Below is a small trained network, with its code and all its weights. Each question gives an input and a target symbol and asks what happens when units are switched off, that is, made to give their printed mean instead of their output.

import numpy as np


def w(rows, s, z=0):
    codes = np.array(rows[::2]) - 128.0
    scale = np.full(codes.shape[1], s)
    scale[-1] = z or s
    return codes * scale


def softmax(a):
    e = np.exp(a - a.max(-1, keepdims=True))
    return e / e.sum(-1, keepdims=True)


def log_softmax(a):
    a = a - a.max(-1, keepdims=True)
    return a - np.log(np.exp(a).sum(-1, keepdims=True))


def net(x, mask):
    ids = ['αβγδεζλμπω'.index(c) for c in x.split()]
    T = len(ids)
    res = E[ids] + P[:T]
    u = 0
    for l in range(3):
        r = res
        for j in range(3):
            rows = slice(3 * j, 3 * j + 3)
            q, k, v = (r @ M[l][rows].T for M in (Q, K, V))
            z = softmax(np.where(np.tri(T) > 0, q @ k.T / 3**0.5, -1e9)) @ v
            o = O[l][rows]
            res = res + np.where(mask[u + j], z, o[:, -1]) @ o[:, :-1]
        u += 3
    return log_softmax(res[-1] @ U[:, :-1].T + U[:, -1])


Q, K, V, O = {}, {}, {}, {}
E = w([
[54,222,115,178,93],'α',
[66,105,112,8,103],'β',
[160,29,112,144,159],'γ',
[142,100,165,142,172],'δ',
[209,161,111,182,78],'ε',
[237,75,123,58,135],'ζ',
[154,99,165,101,163],'λ',
[72,161,73,233,112],'μ',
[177,195,151,103,67],'π',
[114,173,38,109,86],'ω',
],0.011)
P = w([
[143,149,133,120,247],'0',
[127,145,99,126,145],'1',
[129,143,103,127,121],'2',
[135,128,104,125,105],'3',
[115,138,92,125,82],'4',
[122,131,98,125,72],'5',
[128,119,101,121,59],'6',
[132,109,99,115,49],'7',
],0.012)
Q[0] = w([
[148,137,137,144,119],'0.h1',
[183,77,185,143,253],'0.h1',
[96,131,133,138,102],'0.h1',
[99,127,144,124,129],'0.h2',
[157,124,117,122,150],'0.h2',
[119,132,146,152,146],'0.h2',
[144,100,128,121,161],'0.h3',
[142,149,108,124,67],'0.h3',
[139,120,112,135,151],'0.h3',
],0.023)
K[0] = w([
[167,138,150,179,111],'0.h1',
[110,179,157,148,250],'0.h1',
[133,134,144,97,60],'0.h1',
[127,106,112,167,127],'0.h2',
[145,169,107,79,143],'0.h2',
[100,118,111,138,153],'0.h2',
[160,86,150,116,172],'0.h3',
[120,149,66,107,46],'0.h3',
[155,121,148,104,154],'0.h3',
],0.015)
V[0] = w([
[2,80,95,58,170],'0.h1',
[105,153,203,170,151],'0.h1',
[95,112,19,226,113],'0.h1',
[172,180,95,91,100],'0.h2',
[64,95,231,213,203],'0.h2',
[173,168,112,119,60],'0.h2',
[136,58,121,199,107],'0.h3',
[30,164,139,179,108],'0.h3',
[132,157,55,110,102],'0.h3',
],0.0082)
O[0] = w([
[37,64,98,27,175,98],'0.h1',
[161,155,224,102,155,34],'0.h1',
[147,162,60,157,253,215],'0.h1',
[215,146,108,67,91,187],'0.h2',
[52,102,191,202,121,32],'0.h2',
[227,150,129,99,136,145],'0.h2',
[167,124,87,138,231,85],'0.h3',
[49,183,84,161,142,151],'0.h3',
[145,128,79,125,72,254],'0.h3',
],0.007,0.0032)
Q[1] = w([
[56,180,13,171,75],'1.h1',
[83,117,101,35,169],'1.h1',
[135,167,60,183,1],'1.h1',
[76,117,76,43,167],'1.h2',
[104,149,47,137,122],'1.h2',
[122,65,184,166,215],'1.h2',
[204,112,140,90,236],'1.h3',
[39,115,152,106,169],'1.h3',
[172,125,120,162,110],'1.h3',
],0.0097)
K[1] = w([
[156,136,42,98,70],'1.h1',
[2,63,73,82,203],'1.h1',
[230,126,81,88,26],'1.h1',
[75,77,47,39,151],'1.h2',
[130,170,64,80,84],'1.h2',
[55,141,169,188,198],'1.h2',
[136,117,182,196,187],'1.h3',
[20,75,137,47,164],'1.h3',
[163,156,123,181,80],'1.h3',
],0.0089)
V[1] = w([
[136,2,98,216,178],'1.h1',
[164,15,193,81,106],'1.h1',
[73,143,42,185,141],'1.h1',
[200,15,116,70,126],'1.h2',
[60,106,133,149,135],'1.h2',
[164,150,154,246,125],'1.h2',
[57,48,156,115,128],'1.h3',
[96,146,187,232,110],'1.h3',
[48,114,193,104,72],'1.h3',
],0.0053)
O[1] = w([
[196,59,109,245,214,54],'1.h1',
[121,71,137,181,83,38],'1.h1',
[117,164,118,93,255,184],'1.h1',
[142,67,82,165,107,155],'1.h2',
[86,128,140,133,153,63],'1.h2',
[171,213,164,163,143,81],'1.h2',
[93,112,145,159,155,3],'1.h3',
[163,173,196,150,131,85],'1.h3',
[72,123,171,149,140,33],'1.h3',
],0.0069,0.004)
Q[2] = w([
[139,120,205,117,81],'2.h1',
[113,140,2,187,75],'2.h1',
[155,74,173,68,152],'2.h1',
[95,190,73,242,56],'2.h2',
[154,147,19,82,136],'2.h2',
[176,130,211,155,94],'2.h2',
[125,165,88,100,124],'2.h3',
[108,129,114,149,75],'2.h3',
[126,96,93,107,154],'2.h3',
],0.0094)
K[2] = w([
[113,94,179,156,88],'2.h1',
[192,146,93,100,111],'2.h1',
[98,128,196,157,200],'2.h1',
[241,131,93,36,92],'2.h2',
[116,169,64,175,66],'2.h2',
[161,100,255,136,128],'2.h2',
[155,121,80,94,106],'2.h3',
[93,140,102,140,106],'2.h3',
[128,106,145,79,136],'2.h3',
],0.0097)
V[2] = w([
[132,140,162,163,122],'2.h1',
[196,127,141,196,178],'2.h1',
[166,191,131,199,89],'2.h1',
[142,184,176,185,92],'2.h2',
[227,68,79,183,171],'2.h2',
[67,167,81,244,186],'2.h2',
[124,154,129,193,166],'2.h3',
[78,83,125,2,78],'2.h3',
[48,124,163,210,154],'2.h3',
],0.0079)
O[2] = w([
[119,139,167,153,93,86],'2.h1',
[135,116,166,218,145,117],'2.h1',
[136,171,247,142,155,189],'2.h1',
[146,190,215,130,85,105],'2.h2',
[143,119,87,254,157,117],'2.h2',
[128,54,232,132,210,116],'2.h2',
[185,102,106,96,102,68],'2.h3',
[61,125,208,194,169,230],'2.h3',
[157,56,159,103,92,2],'2.h3',
],0.0073,0.0082)
U = w([
[146,131,173,28,170,147],'α',
[34,105,142,151,127,131],'β',
[171,68,107,156,150,227],'γ',
[153,79,173,125,97,209],'δ',
[155,193,152,216,173,86],'ε',
[118,92,73,202,53,72],'ζ',
[132,73,155,128,64,209],'λ',
[151,139,152,129,254,3],'μ',
[111,158,143,89,35,128],'π',
[133,149,41,102,224,82],'ω',
],0.0048,0.0041)

Each question gives the input, a string of symbols that net reads in full, and the target symbol t.
The units are the heads (3 rows each of Q, K, V and O). Each row of codes is followed by its name. A weight is (code - 128) times the scale printed after its matrix; where a second scale follows, it is the last column's (O and U).
mask holds one flag per head, layer by layer. A switched-off head (its flag False) gives its mean, the last column of its rows in O, instead of its output. The means were averaged over made-up inputs and are rounded, as every weight is.
A unit's drop is (log p(t) with every unit on - log p(t) with that unit switched off) / (log p(t) with every unit on - log p(t) with every unit switched off).
The circuit of an input: a set's keep is (log p(t) with only the set's units on - log p(t) with every unit switched off) / (log p(t) with every unit on - log p(t) with every unit switched off). Starting from all 9 units, units are removed one at a time, each time the one whose removal leaves the highest keep (on an exact tie, the one counted first), for as long as the keep stays at least 0.8.
circuit, biggest first: the units of the circuit, biggest drop first
most important unit: the unit with the biggest drop
heads that matter: for each layer, one digit per head in row order, 1 if its drop is at least 0.15 and else 0, layers parted by /
drop when u is switched off: that unit's drop, to one decimal
input ε ω π λ, target ε: most important unit : 0.h1
input δ β γ γ α λ π γ, target α: circuit, biggest first : [2.h2, 0.h3, 0.h2]
input μ γ ε π α α μ, target π: circuit, biggest first : [1.h1, 2.h2, 0.h2, 0.h1]
input ζ β γ, target ζ: circuit, biggest first : [2.h2, 1.h1, 0.h3, 0.h1]
input γ π ζ, target γ: heads that matter : 011 / 100 / 010
input μ γ γ γ ε γ ζ, target γ: circuit, biggest first : [1.h1, 0.h3, 2.h2, 2.h1]
input γ α α β δ α α, target β: heads that matter : 100 / 011 / 001
input π α ω α δ, target α: circuit, biggest first : [1.h1, 2.h2, 0.h3]
input β γ ω μ π α, target π: heads that matter : 100 / 100 / 010
input ω ω α β, target β: heads that matter : 100 / 010 / 001
input γ ζ μ, target ζ: heads that matter : 000 / 100 / 010
input γ γ β, target β: circuit, biggest first : [0.h1, 2.h3, 1.h2]
input ε μ γ α π ε, target ε: circuit, biggest first : [0.h1, 2.h1, 1.h2]
input λ ω ω δ, target λ: most important unit : 0.h1
input ω ζ γ ζ, target ω: heads that matter : 110 / 001 / 111
input ζ γ γ ε ω, target ω: heads that matter : 100 / 100 / 000
input π α ζ, target π: circuit, biggest first : [1.h1, 0.h1, 2.h2, 0.h3]
input π ε α λ α μ, target ε: circuit, biggest first : [0.h1, 2.h1, 2.h2, 1.h2]
input ζ ζ λ π α α λ, target π: heads that matter : 110 / 100 / 010
input γ α ε δ, target γ: most important unit : 1.h1
input δ β γ, target δ: heads that matter : 111 / 101 / 011
input ε γ δ μ, target ε: heads that matter : 100 / 010 / 110
input β μ α α, target β: heads that matter : 101 / 011 / 001
input ω γ λ, target ω: heads that matter : 100 / 001 / 110
input α λ π ε γ ζ, target π: drop when 0.h3 is switched off : 0.2
input α β ε γ α, target ε: drop when 1.h1 is switched off : 0.0
input ζ γ λ α λ μ, target ζ: drop when 1.h1 is switched off : 1.1
input γ α γ, target γ: most important unit : 1.h1
